Below is a small trained network, with its code and all its weights. Each question gives an input and a target symbol and asks what happens when units are switched off, that is, made to give their printed mean instead of their output.

import numpy as np


def w(rows, s, z=0):
    codes = np.array(rows[::2]) - 128.0
    scale = np.full(codes.shape[1], s)
    scale[-1] = z or s
    return codes * scale


def f(y):
    return np.maximum(y, 0)


def softmax(a):
    e = np.exp(a - a.max(-1, keepdims=True))
    return e / e.sum(-1, keepdims=True)


def log_softmax(a):
    a = a - a.max(-1, keepdims=True)
    return a - np.log(np.exp(a).sum(-1, keepdims=True))


def net(x, mask):
    ids = ['αβηλμφ'.index(c) for c in x.split()]
    T = len(ids)
    res = E[ids] + P[:T]
    r = res
    for j in range(3):
        rows = slice(3 * j, 3 * j + 3)
        q, k, v = (r @ M[0][rows].T for M in (Q, K, V))
        z = softmax(np.where(np.tri(T) > 0, q @ k.T / 3**0.5, -1e9)) @ v
        o = O[0][rows]
        res = res + np.where(mask[j], z, o[:, -1]) @ o[:, :-1]
    y = f(res @ A[0][:, :-1].T + A[0][:, -1])
    res = res + np.where(mask[3:15], y, B[0][:, -1]) @ B[0][:, :-1]
    return log_softmax(res[-1] @ U[:, :-1].T + U[:, -1])


Q, K, V, O, A, B = {}, {}, {}, {}, {}, {}
E = w([
[180,99,94],'α',
[93,151,56],'β',
[88,9,254],'η',
[174,131,161],'λ',
[169,61,9],'μ',
[102,128,240],'φ',
],0.014)
P = w([
[51,176,2],'0',
[220,169,178],'1',
[36,106,30],'2',
[215,179,168],'3',
[36,89,38],'4',
[207,178,169],'5',
],0.0077)
Q[0] = w([
[146,132,108],'head 0',
[81,28,199],'head 0',
[143,20,71],'head 0',
[252,171,128],'head 1',
[149,216,106],'head 1',
[53,96,134],'head 1',
[79,108,104],'head 2',
[174,159,162],'head 2',
[31,132,75],'head 2',
],0.011)
K[0] = w([
[62,105,159],'head 0',
[170,132,18],'head 0',
[98,253,163],'head 0',
[150,140,91],'head 1',
[128,232,19],'head 1',
[170,44,215],'head 1',
[122,102,129],'head 2',
[158,146,165],'head 2',
[46,135,94],'head 2',
],0.012)
V[0] = w([
[91,91,97],'head 0',
[95,149,192],'head 0',
[122,123,105],'head 0',
[1,78,124],'head 1',
[112,154,60],'head 1',
[213,231,84],'head 1',
[102,147,55],'head 2',
[178,49,202],'head 2',
[245,191,134],'head 2',
],0.0076)
O[0] = w([
[163,99,180,170],'head 0',
[171,202,96,87],'head 0',
[197,102,152,144],'head 0',
[107,54,225,223],'head 1',
[136,202,60,125],'head 1',
[95,254,49,6],'head 1',
[130,198,50,121],'head 2',
[165,27,202,177],'head 2',
[217,197,127,138],'head 2',
],0.0055,0.0019)
A[0] = w([
[11,74,159,161],'neuron 0',
[111,227,220,137],'neuron 1',
[27,145,133,107],'neuron 2',
[169,117,183,33],'neuron 3',
[59,189,123,69],'neuron 4',
[32,100,88,132],'neuron 5',
[5,159,154,175],'neuron 6',
[178,186,91,18],'neuron 7',
[52,105,30,8],'neuron 8',
[80,98,253,2],'neuron 9',
[159,166,189,29],'neuron 10',
[254,85,120,119],'neuron 11',
],0.0097,0.0058)
B[0] = w([
[254,160,128,240],'neuron 0',
[153,192,188,165],'neuron 1',
[224,58,92,156],'neuron 2',
[77,216,103,183],'neuron 3',
[182,70,35,158],'neuron 4',
[155,117,202,185],'neuron 5',
[199,121,48,176],'neuron 6',
[60,69,224,161],'neuron 7',
[40,109,242,181],'neuron 8',
[27,155,85,255],'neuron 9',
[104,223,59,154],'neuron 10',
[142,29,101,212],'neuron 11',
],0.009,0.0098)
U = w([
[180,66,207,116],'α',
[114,238,35,248],'β',
[37,122,200,95],'η',
[254,228,201,45],'λ',
[127,84,8,3],'μ',
[73,225,176,135],'φ',
],0.009,0.0053)

Each question gives the input, a string of symbols that net reads in full, and the target symbol t.
The units are the heads (3 rows each of Q, K, V and O) and the neurons (one row each of A and B). Each row of codes is followed by its name. A weight is (code - 128) times the scale printed after its matrix; where a second scale follows, it is the last column's (O, A, B and U).
mask holds one flag per unit, heads first, then neurons. A switched-off unit (its flag False) gives its mean, the last column of its rows in O or B, instead of its output. The means were averaged over made-up inputs and are rounded, as every weight is.
A unit's drop is (log p(t) with every unit on - log p(t) with that unit switched off) / (log p(t) with every unit on - log p(t) with every unit switched off).
The circuit of an input: a set's keep is (log p(t) with only the set's units on - log p(t) with every unit switched off) / (log p(t) with every unit on - log p(t) with every unit switched off). Starting from the 12 units with the biggest drops (on a tie, the unit counted first), units are removed one at a time, each time the one whose removal leaves the highest keep (on an exact tie, the one counted first), for as long as the keep stays at least 0.8.
units of the circuit, in order: the units of the circuit, biggest drop first
unit that matters most: the unit with the biggest drop
top k neurons: the k neurons with the biggest drops, biggest first
which heads matter: for each layer, one digit per head in row order, 1 if its drop is at least 0.15 and else 0, layers parted by /
drop when u is switched off: that unit's drop, to one decimal
input η λ α, target α: units of the circuit, in order -> [neuron 9; head 1]
input λ λ λ λ φ, target λ: top 2 neurons -> [neuron 0; neuron 11]
input β λ λ η μ, target α: which heads matter -> 010
input λ η μ φ β, target α: top 2 neurons -> [neuron 8; neuron 5]
input η η λ, target α: top 2 neurons -> [neuron 0; neuron 10]
input λ η φ β λ η, target η: units of the circuit, in order -> [neuron 9; head 1]
input μ η α, target α: unit that matters most -> head 1
input λ λ λ λ λ η, target η: which heads matter -> 010
input η λ λ, target α: which heads matter -> 011
input β η μ φ, target φ: which heads matter -> 000
input λ μ μ, target η: drop when neuron 8 is switched off -> 0.7
input μ λ μ, target η: drop when neuron 8 is switched off -> 1.0
input μ η φ μ β, target α: drop when neuron 5 is switched off -> 0.2
input η β μ, target α: drop when neuron 0 is switched off -> 0.0
